Here is a tiny trained network, its code and every weight. The questions are about switching its units off for an input and a class, where a switched-off unit gives its printed mean instead of its output.

import numpy as np


def w(rows, s, z=0):
    codes = np.array(rows[::2]) - 128.0
    scale = np.full(codes.shape[1], s)
    scale[-1] = z or s
    return codes * scale


def norm(h):
    return h / np.sqrt((h * h).mean(-1, keepdims=True) + 1e-5)


def f(y):
    return y / 2 * (1 + np.tanh(0.7978845608 * (y + 0.044715 * y**3)))


def log_softmax(a):
    a = a - a.max(-1, keepdims=True)
    return a - np.log(np.exp(a).sum(-1, keepdims=True))


def net(x, mask):
    res = np.array(x, float).reshape(1, 7) / 4 @ E
    u = 0
    for l in range(2):
        y = f(norm(res) @ A[l][:, :-1].T + A[l][:, -1])
        res = res + np.where(mask[u : u + 7], y, B[l][:, -1]) @ B[l][:, :-1]
        u += 7
    return log_softmax(norm(res)[-1] @ U[:, :-1].T + U[:, -1])


A, B = {}, {}
E = w([
[91,1,127,151,18,154],'x0',
[143,68,104,172,106,21],'x1',
[130,124,123,129,130,130],'x2',
[130,126,127,130,132,131],'x3',
[126,117,127,114,134,126],'x4',
[239,116,182,98,85,102],'x5',
[132,152,118,149,111,130],'x6',
],0.007)
A[0] = w([
[143,66,184,122,9,176,110],'L0N0',
[143,73,92,37,180,128,254],'L0N1',
[72,73,70,92,23,173,147],'L0N2',
[110,154,97,150,179,89,197],'L0N3',
[140,96,115,181,140,19,198],'L0N4',
[226,120,183,92,67,107,188],'L0N5',
[178,126,146,212,120,2,105],'L0N6',
],0.0094,0.0047)
B[0] = w([
[109,39,56,194,231,188,253],'L0N0',
[121,166,97,160,87,153,207],'L0N1',
[135,145,228,197,145,157,243],'L0N2',
[96,145,113,100,175,204,198],'L0N3',
[79,103,180,36,28,35,229],'L0N4',
[254,169,29,159,193,140,254],'L0N5',
[104,63,118,54,144,171,217],'L0N6',
],0.0078,0.0066)
A[1] = w([
[255,148,158,68,136,134,148],'L1N0',
[26,86,169,227,134,84,133],'L1N1',
[67,218,106,116,145,51,124],'L1N2',
[133,27,115,193,78,65,84],'L1N3',
[188,189,81,40,68,74,2],'L1N4',
[142,134,69,168,207,20,140],'L1N5',
[186,222,74,178,152,160,47],'L1N6',
],0.0089,0.0051)
B[1] = w([
[148,154,172,188,131,30,251],'L1N0',
[165,219,226,44,40,106,227],'L1N1',
[145,10,45,16,48,143,186],'L1N2',
[76,120,81,213,73,8,205],'L1N3',
[255,142,206,23,168,109,165],'L1N4',
[34,30,214,20,32,125,177],'L1N5',
[69,179,98,199,148,86,253],'L1N6',
],0.009,0.0044)
U = w([
[67,204,68,110,187,196,208],'0',
[185,235,108,169,185,73,166],'1',
[69,109,107,13,99,134,125],'2',
[214,123,150,39,163,55,58],'3',
[95,160,215,184,110,234,122],'4',
[184,107,107,216,205,197,227],'5',
[84,124,206,140,38,72,118],'6',
[157,4,89,178,107,67,2],'7',
],0.019,0.0021)

Each question gives the input, the list of numbers given to net, and the class t.
The units are the neurons (one row each of A and B). Each row of codes is followed by its name. A weight is (code - 128) times the scale printed after its matrix; where a second scale follows, it is the last column's (A, B and U).
mask holds one flag per neuron, layer by layer. A switched-off neuron (its flag False) gives its mean, the last column of its row in B, instead of its output. The means were averaged over made-up inputs and are rounded, as every weight is.
A unit's drop is (log p(t) with every unit on - log p(t) with that unit switched off) / (log p(t) with every unit on - log p(t) with every unit switched off).
The circuit of an input: a set's keep is (log p(t) with only the set's units on - log p(t) with every unit switched off) / (log p(t) with every unit on - log p(t) with every unit switched off). Starting from the 12 units with the biggest drops (on a tie, the unit counted first), units are removed one at a time, each time the one whose removal leaves the highest keep (on an exact tie, the one counted first), for as long as the keep stays at least 0.8.
circuit, biggest first: the units of the circuit, biggest drop first
k most important neurons: the k neurons with the biggest drops, biggest first
top k neurons in layer l: the k neurons of layer l with the biggest drops, biggest first
drop of u: that unit's drop, to one decimal
input [-3,-1,7,4,5,2,-3], class 1: top 2 neurons in layer 0 => L0N0; L0N4
input [8,2,6,-2,-3,-5,3], class 6: circuit, biggest first => L1N1
input [-3,-2,-3,6,3,-1,3], class 0: circuit, biggest first => L0N4; L0N5; L0N2
input [8,0,-5,-4,-3,7,2], class 5: circuit, biggest first => L0N5; L0N0
input [1,-4,2,4,0,8,4], class 5: 2 most important neurons => L0N0; L0N4
input [3,-2,-8,6,4,-2,6], class 4: circuit, biggest first => L0N5; L0N4
input [1,7,2,-8,-2,0,6], class 6: 2 most important neurons => L0N4; L1N3
input [-1,0,-8,3,4,0,-4], class 0: 2 most important neurons => L0N4; L0N5
input [-4,0,-3,-1,2,-3,4], class 0: 2 most important neurons => L0N3; L0N4
input [-1,0,-5,-7,6,5,1], class 1: 2 most important neurons => L0N5; L1N6
input [0,-4,-1,1,-2,5,0], class 1: 3 most important neurons => L1N0; L1N6; L0N6
input [6,0,5,3,-6,-4,-4], class 4: 3 most important neurons => L0N2; L0N4; L0N0
input [-3,-1,7,-2,8,-1,7], class 0: 3 most important neurons => L0N4; L0N3; L0N5
input [-5,-3,0,4,8,5,-3], class 1: 2 most important neurons => L0N4; L1N6
input [6,0,-7,-2,-6,-5,-8], class 4: circuit, biggest first => L0N2
input [1,-3,7,1,1,-3,2], class 4: top 2 neurons in layer 0 => L0N5; L0N4
input [-4,-4,0,5,7,4,-2], class 1: top 2 neurons in layer 0 => L0N4; L0N0
input [8,6,-2,-8,-1,-2,1], class 6: 2 most important neurons => L1N1; L0N2
input [1,-7,3,1,5,-6,-3], class 4: top 2 neurons in layer 0 => L0N5; L0N0
input [-3,2,3,-4,8,1,2], class 3: top neuron in layer 1 => L1N4
input [2,0,-4,4,2,-6,-4], class 4: top 2 neurons in layer 0 => L0N4; L0N2
input [2,-1,-2,6,-6,-1,-4], class 4: 2 most important neurons => L0N5; L1N1
input [3,-1,-5,4,-3,-3,-4], class 4: drop of L0N4 => 0.2
input [7,7,-6,-2,3,-4,-6], class 6: drop of L1N1 => 0.2
input [4,-2,-7,3,-1,4,-1], class 5: drop of L1N4 => 0.0
input [-3,4,1,-7,-3,0,2], class 2: drop of L0N6 => 0.1
input [-4,-5,8,-3,-3,8,-2], class 1: top neuron in layer 0 => L0N4
input [7,-1,-4,6,-2,-4,-3], class 4: top 2 neurons in layer 0 => L0N2; L0N4
